Q:
[[2478, 6919, 9240, 7975, 4695, 5851],
 [4209, 6199, 9147, 9232, 5812, 7901]]
A: 9147

Q:
[[134, 147, 81, 210, 157, 202],
 [9, 63, 85, 166, 242, 138],
 [144, 99, 125, 112, 219, 168]]
A: 85

Q:
[[-833, 52, -473, 484],
 [575, -981, -3, -332]]
A: -3

Q:
[[4, 4, 4, 3, 6],
 [4, 8, 3, 4, 2]]
A: 3

Q:
[[730, 90, 707, 274, -739, 162],
 [-50, -61, 339, 746, 521, -718]]
A: 339

Q:
[[472, 768, 525, 91, 511, 524],
 [137, 768, 297, 370, 603, 573],
 [317, 768, 531, 699, 312, 612]]
A: 297

Q:
[[-17, -20, -26, -7, -1, -7],
 [-16, -10, 34, 1, -6, -26]]
A: 34

Q:
[[90, 33, 9, 70, 93, 7, 75],
 [12, 57, 38, 21, 38, 31, 25]]
A: 38
---
[ 33.9  12.5  29.5 -14.2  66.7   8.7  13.5] Answer: 33.9

[-60.0  31.5  32.6  30.4] Answer: 31.5

[ 69.9 -21.8  38.2  12.5  19.1 -29.6] Answer: 38.2

[[ -4.6 -46.4  33.3  29.7 -24.8 -20.9]
 [ 27.9  50.3 -67.6 -15.0   2.5 -19.4]] Answer: 33.3

[-18.2 -44.1 -48.6  65.9] Answer: -18.2

[ 29.0 -25.3  23.4  67.7] Answer: 29.0

[[-16.6  56.9 -25.4  21.6 -45.5]
 [-49.7  46.9   5.5 -40.3 -57.8]
 [-18.9 -32.0  54.3  -4.4 -11.6]] Answer: 54.3
---
[[ -0.2   3.6   3.1 -57.1   0.0]
 [ 43.1 -26.1 -44.8 -11.6   0.3]] value 43.1

[[ -8.2  14.9   3.9 -26.6]
 [  7.8  23.6  -5.4  -3.0]
 [ 49.7  26.3 -26.2  17.3]] value 7.8

[[  9.5   3.8 -16.6 -66.0]
 [-62.1 -24.3  -7.9  29.4]] value -62.1

[[ -7.4   6.0  48.4  -7.0 -26.9 -21.9]
 [ -7.1  -2.3 -21.3   0.7 -10.0 -51.0]
 [  4.2 -22.3 -12.8 -22.0  -4.2  22.1]] value -7.1

[[ 20.1  30.5 -49.1 -33.3 -42.1  19.6]
 [-16.9 -51.5 -24.7  61.5 -34.8  34.5]
 [ 59.9 -47.0  60.5  39.3  14.2 -41.6]] value -16.9

[[ 41.6  60.5  -7.9 -42.1]
 [ 41.6  59.6 -13.4 -35.6]
 [ 41.6  26.8 -13.4 -42.1]] value 41.6

[[ 24.1  50.5  48.6 -17.5  -4.6]
 [ 15.8  14.5 -30.1  -2.2 -49.0]] value 15.8
---
[[-19.11 -10.72 -15.36 -15.37 -14.72 -16.78 -21.84]
 [-21.94  13.45 -20.01  -4.93 -19.81 -22.25 -21.58]
 [-18.65  -4.41 -11.89 -19.48 -16.74  -2.91 -22.99]] out -16.74

[[ 0.16  0.14  0.07  0.04  0.05  0.04]
 [ 0.17  0.15  0.03  0.01 -0.03 -0.05]
 [-0.17 -0.15 -0.09 -0.06 -0.07 -0.06]] out -0.06

[[ 144.8  132.9  -86.3   15.3  158.3  -76.9]
 [ -24.3  122.8  106.7  -42.9   33.2  185.1]
 [-193.0  143.7  115.3  240.2  190.4  163.0]] out 240.2

[[ 101.84   84.94  173.39  153.17]
 [ 199.06  124.28  -56.43   27.04]
 [ 174.41 -156.39 -188.65 -109.53]] out -156.39

[[-0.25 -1.90  0.05  1.79  1.27 -0.85]
 [ 1.41  1.06 -0.87  1.82 -0.64  1.87]
 [-1.44 -0.29  0.65  0.25 -1.83 -0.24]] out 0.25

[[ 2.22 -0.93  1.67 -0.84]
 [-1.55  0.83  2.15 -0.29]
 [ 0.74  1.56  0.76  2.08]] out 1.56

[[-0.102 -0.043  0.083 -0.116]
 [-0.144  0.023  0.195  0.004]
 [-0.088 -0.016  0.108 -0.141]] out -0.016

[[-0.170  0.170  0.065  0.076]
 [-0.176  0.168  0.058  0.074]
 [-0.177  0.169  0.087  0.076]] out 0.169

[[ 1.47 -2.18  0.11 -0.66  0.65]
 [ 0.19 -0.08  0.13 -0.17  0.06]
 [ 1.01  0.31  0.00 -1.12 -0.50]] out 0.00

[[-11.908 -18.727  -5.657  10.002  21.418]
 [  3.588   9.028  11.066  -0.675   0.825]
 [  1.696  14.358  13.698   8.329  -0.080]] out 13.698
---
array([-47.8,   7.4,  37.6,  61.8, -11.6,  21.5,  -7.2]) -> 61.8, 37.6

array([-33.3, -55.3, -23.2,  22.1,  13.2]) -> 22.1, 13.2

array([[ 28.1, -39.5,  -5.7,  -1.7,  -1.2],
       [ -0.7,  53.9,  -5.7,  -2.2, -14.1],
       [ -3.8,  14.5,  -0.1,  -2.2,  -1.2]]) -> 53.9, 28.1

array([-26.6,  26.8,  12.6,  38.6, -50.8]) -> 38.6, 26.8

array([-27.5, -37.8, -57.6,  43.1]) -> 43.1, -27.5

array([ 45.4,  18.6, -68.7,  32.6, -26.3]) -> 45.4, 32.6

array([-28.8,  51.6,  33.7, -25.9, -44.3,  20.3,  18.8]) -> 51.6, 33.7

array([-25.9,  -8.3,  51.1,   5.1,  32.0]) -> 51.1, 32.0

array([-62.7,   8.7, -51.3,   2.2]) -> 8.7, 2.2
---
-56.09,-211.24,158.93,88.63,200.96,-32.05
-38.97,-41.43,4.85,119.09,156.38,-100.83
-> -32.05, -38.97

-164.5,15.0,187.2,68.1,56.7 -> 56.7, -164.5

149.84,-178.76,-102.02,20.27 -> 20.27, 149.84

-14.941,8.782,5.676,-8.500
6.811,-13.171,1.803,21.460
-3.813,-5.629,5.473,11.355
-> -8.500, -3.813

-0.069,-0.024,-0.160,0.152 -> 0.152, -0.069

-17.241,8.494,3.869,17.701,-1.512,-9.184,10.796 -> 10.796, -17.241

-0.048,-0.155,-0.162,-0.075,0.121,-0.055,-0.072 -> -0.072, -0.048
---
(3.669, 11.215, -10.973, 3.368) | 3.368
(-0.057, 0.109, 0.063, -0.110) | -0.110
(1.61, 0.01, -1.48, -0.36) | -0.36
(-1.78, -0.49, 1.75, -0.10) | -0.10
(-46.3, -125.3, 133.5, 13.5) | 13.5
(0.035, -0.031, -0.160, 0.147) | 0.147
---
[ -6.1 -43.1  18.2  39.3 -26.4 -53.2 -35.8] >> -26.4

[[-13.7  16.4  16.2  27.7  13.9  31.1]
 [-38.7 -30.7  -7.6 -26.5 -52.4  13.5]
 [ 21.8 -26.4 -16.1   7.9  46.4  10.7]] >> 7.9

[[-18.4 -21.0 -33.4 -28.3 -14.6  29.7 -50.8]
 [ 28.9   9.6  48.0  41.8 -65.2 -49.5  32.4]
 [ 32.5  42.6 -21.2  65.1 -51.4 -37.3 -34.4]] >> -51.4

[[  3.3   8.6  18.4 -26.2  16.4 -29.6   5.4]
 [ 16.8  13.7 -24.9  23.2 -19.7  19.5 -17.2]
 [-11.1  -9.5  52.6 -17.4   5.2  -2.1  37.1]] >> 5.2

[[ 39.2 -52.3  31.7   7.2 -39.4]
 [  9.8 -23.5  19.8 -15.4 -27.6]] >> 19.8

[[ 23.2 -12.9  15.1 -29.6   1.8 -15.0]
 [ 68.3  16.6   3.6  -7.5  12.6  -7.2]] >> -7.5

[ 68.3 -13.5 -56.6  70.1] >> -13.5
---
(1.72, 1.87, -1.46, -0.43, -0.62) >> -1.46
((9.0, 5.6, 7.8, -12.6, -7.8, -3.2, 15.2), (-1.3, -2.1, -0.1, -6.1, -4.9, -3.8, -0.4), (-8.6, -5.5, -2.2, -1.8, -5.8, -8.6, -3.9)) >> -6.1
(0.137, 0.001, -0.082, -0.098, 0.105) >> -0.082
((1.759, -2.037, -0.897, 0.880, -0.121), (0.069, 0.951, 0.421, 0.323, 0.964), (0.880, 0.880, 0.501, -0.429, 1.580)) >> 0.421
((2.22, 1.49, -1.95, -0.48, -0.84), (1.15, 0.45, 1.40, 1.80, 0.11), (1.86, 1.10, -0.78, -0.70, -0.15)) >> 1.40
(-0.11, -0.19, 0.20, 0.20, -0.11, 0.06, -0.02) >> 0.20
